Below is a small trained network, with its code and all its weights. Each question gives an input and a target symbol and asks what happens when units are switched off, that is, made to give their printed mean instead of their output.

import numpy as np


def w(rows, s, z=0):
    codes = np.array(rows[::2]) - 128.0
    scale = np.full(codes.shape[1], s)
    scale[-1] = z or s
    return codes * scale


def f(y):
    return np.maximum(y, 0)


def softmax(a):
    e = np.exp(a - a.max(-1, keepdims=True))
    return e / e.sum(-1, keepdims=True)


def log_softmax(a):
    a = a - a.max(-1, keepdims=True)
    return a - np.log(np.exp(a).sum(-1, keepdims=True))


def net(x, mask):
    ids = ['αβγδεζηθλξπστφψω'.index(c) for c in x.split()]
    T = len(ids)
    res = E[ids] + P[:T]
    r = res
    for j in range(2):
        rows = slice(3 * j, 3 * j + 3)
        q, k, v = (r @ M[0][rows].T for M in (Q, K, V))
        z = softmax(np.where(np.tri(T) > 0, q @ k.T / 3**0.5, -1e9)) @ v
        o = O[0][rows]
        res = res + np.where(mask[j], z, o[:, -1]) @ o[:, :-1]
    y = f(res @ A[0][:, :-1].T + A[0][:, -1])
    res = res + np.where(mask[2:6], y, B[0][:, -1]) @ B[0][:, :-1]
    return log_softmax(res[-1] @ U[:, :-1].T + U[:, -1])


Q, K, V, O, A, B = {}, {}, {}, {}, {}, {}
E = w([
[117,152,163],'α',
[234,79,76],'β',
[96,152,184],'γ',
[130,78,120],'δ',
[129,79,118],'ε',
[97,218,41],'ζ',
[30,113,2],'η',
[117,153,167],'θ',
[75,58,80],'λ',
[198,177,2],'ξ',
[128,81,120],'π',
[29,101,152],'σ',
[192,235,137],'τ',
[182,50,188],'φ',
[200,165,247],'ψ',
[106,52,176],'ω',
],0.0091)
P = w([
[96,198,112],'0',
[103,124,132],'1',
[106,93,155],'2',
[84,78,157],'3',
[87,54,156],'4',
[84,23,149],'5',
[67,37,158],'6',
[69,20,164],'7',
[71,4,166],'8',
[63,16,155],'9',
[66,19,157],'10',
[74,33,151],'11',
],0.0014)
Q[0] = w([
[140,137,117],'H1',
[63,45,54],'H1',
[183,208,44],'H1',
[252,111,116],'H2',
[109,200,188],'H2',
[126,39,206],'H2',
],0.032)
K[0] = w([
[126,141,127],'H1',
[2,97,110],'H1',
[111,243,89],'H1',
[245,147,136],'H2',
[75,191,181],'H2',
[133,23,176],'H2',
],0.032)
V[0] = w([
[49,141,161],'H1',
[170,51,189],'H1',
[217,119,88],'H1',
[162,77,191],'H2',
[213,72,169],'H2',
[207,176,3],'H2',
],0.014)
O[0] = w([
[56,110,193,172],'H1',
[213,27,160,198],'H1',
[209,154,51,69],'H1',
[165,46,135,233],'H2',
[212,31,99,254],'H2',
[222,201,6,54],'H2',
],0.014,0.00083)
A[0] = w([
[157,100,184,133],'N1',
[54,66,37,72],'N2',
[157,125,139,2],'N3',
[223,213,250,126],'N4',
],0.017,0.0082)
B[0] = w([
[169,195,159,255],'N1',
[126,22,91,155],'N2',
[3,104,144,141],'N3',
[130,19,96,161],'N4',
],0.024,0.019)
U = w([
[66,2,158,143],'α',
[165,192,160,109],'β',
[44,165,198,96],'γ',
[99,89,174,161],'δ',
[209,47,148,5],'ε',
[126,144,120,79],'ζ',
[122,145,115,89],'η',
[130,145,117,150],'θ',
[86,222,130,90],'λ',
[130,151,122,89],'ξ',
[31,127,112,196],'π',
[125,148,120,164],'σ',
[191,65,60,141],'τ',
[127,150,119,179],'φ',
[164,169,95,211],'ψ',
[100,133,132,158],'ω',
],0.008,0.011)

Each question gives the input, a string of symbols that net reads in full, and the target symbol t.
The units are the heads (3 rows each of Q, K, V and O) and the neurons (one row each of A and B). Each row of codes is followed by its name. A weight is (code - 128) times the scale printed after its matrix; where a second scale follows, it is the last column's (O, A, B and U).
mask holds one flag per unit, heads first, then neurons. A switched-off unit (its flag False) gives its mean, the last column of its rows in O or B, instead of its output. The means were averaged over made-up inputs and are rounded, as every weight is.
A unit's drop is (log p(t) with every unit on - log p(t) with that unit switched off) / (log p(t) with every unit on - log p(t) with every unit switched off).
The circuit of an input: a set's keep is (log p(t) with only the set's units on - log p(t) with every unit switched off) / (log p(t) with every unit on - log p(t) with every unit switched off). Starting from all 6 units, units are removed one at a time, each time the one whose removal leaves the highest keep (on an exact tie, the one counted first), for as long as the keep stays at least 0.8.
units of the circuit, in order: the units of the circuit, biggest drop first
most important unit: the unit with the biggest drop
top k neurons: the k neurons with the biggest drops, biggest first
heads that matter: for each layer, one digit per head in row order, 1 if its drop is at least 0.15 and else 0, layers parted by /
input ω λ σ, target γ: units of the circuit, in order	(H2; N4)
input η ζ δ, target α: most important unit	N1
input φ ω θ, target β: units of the circuit, in order	(H2; N1; H1)
input ε τ σ φ τ ε, target ε: top 3 neurons	(N1; N2; N3)
input θ λ σ γ τ δ η ξ, target ψ: top 2 neurons	(N4; N2)
input ζ τ φ ε ψ φ ε ζ φ ω γ, target β: units of the circuit, in order	(N1; H2; H1)
input σ σ ε δ ξ ζ ω γ τ ζ δ, target β: units of the circuit, in order	(N1; H1; N4; H2)
input σ τ π λ ω ζ α ω α, target β: units of the circuit, in order	(N1; H2; H1; N2)
input φ τ δ ε θ β φ γ γ δ θ, target ε: top 2 neurons	(N4; N3)
input τ δ β σ ψ τ η γ, target α: units of the circuit, in order	(N4; H2)
input φ δ ω, target β: units of the circuit, in order	(N1; H1; H2)
input ε τ η ω ω θ ε τ ε, target β: units of the circuit, in order	(N1; H1; H2; N4)
input η σ θ π φ φ τ η φ θ θ, target ε: top 2 neurons	(N4; N1)
input φ λ β ξ τ τ τ θ, target τ: units of the circuit, in order	(H1)
input η φ β α λ γ π, target τ: top 2 neurons	(N2; N3)
input η τ ξ σ σ τ φ λ ψ τ ξ, target ψ: heads that matter	01
input α τ ε φ λ φ η ω η ε τ ζ, target λ: top 2 neurons	(N4; N2)
input ω θ ε, target β: top 2 neurons	(N1; N4)
input τ φ β τ ε θ ω δ, target β: heads that matter	10
input ε σ η τ λ β τ ζ φ η ε, target α: heads that matter	10
input α γ ψ, target ε: heads that matter	01
input τ δ α γ φ σ π η ζ σ λ, target α: most important unit	N2
input η γ φ η α, target α: top 2 neurons	(N4; N1)
input τ α λ ζ ζ ξ δ η, target π: top 3 neurons	(N1; N2; N4)
input σ φ τ δ, target ε: top 3 neurons	(N2; N1; N3)
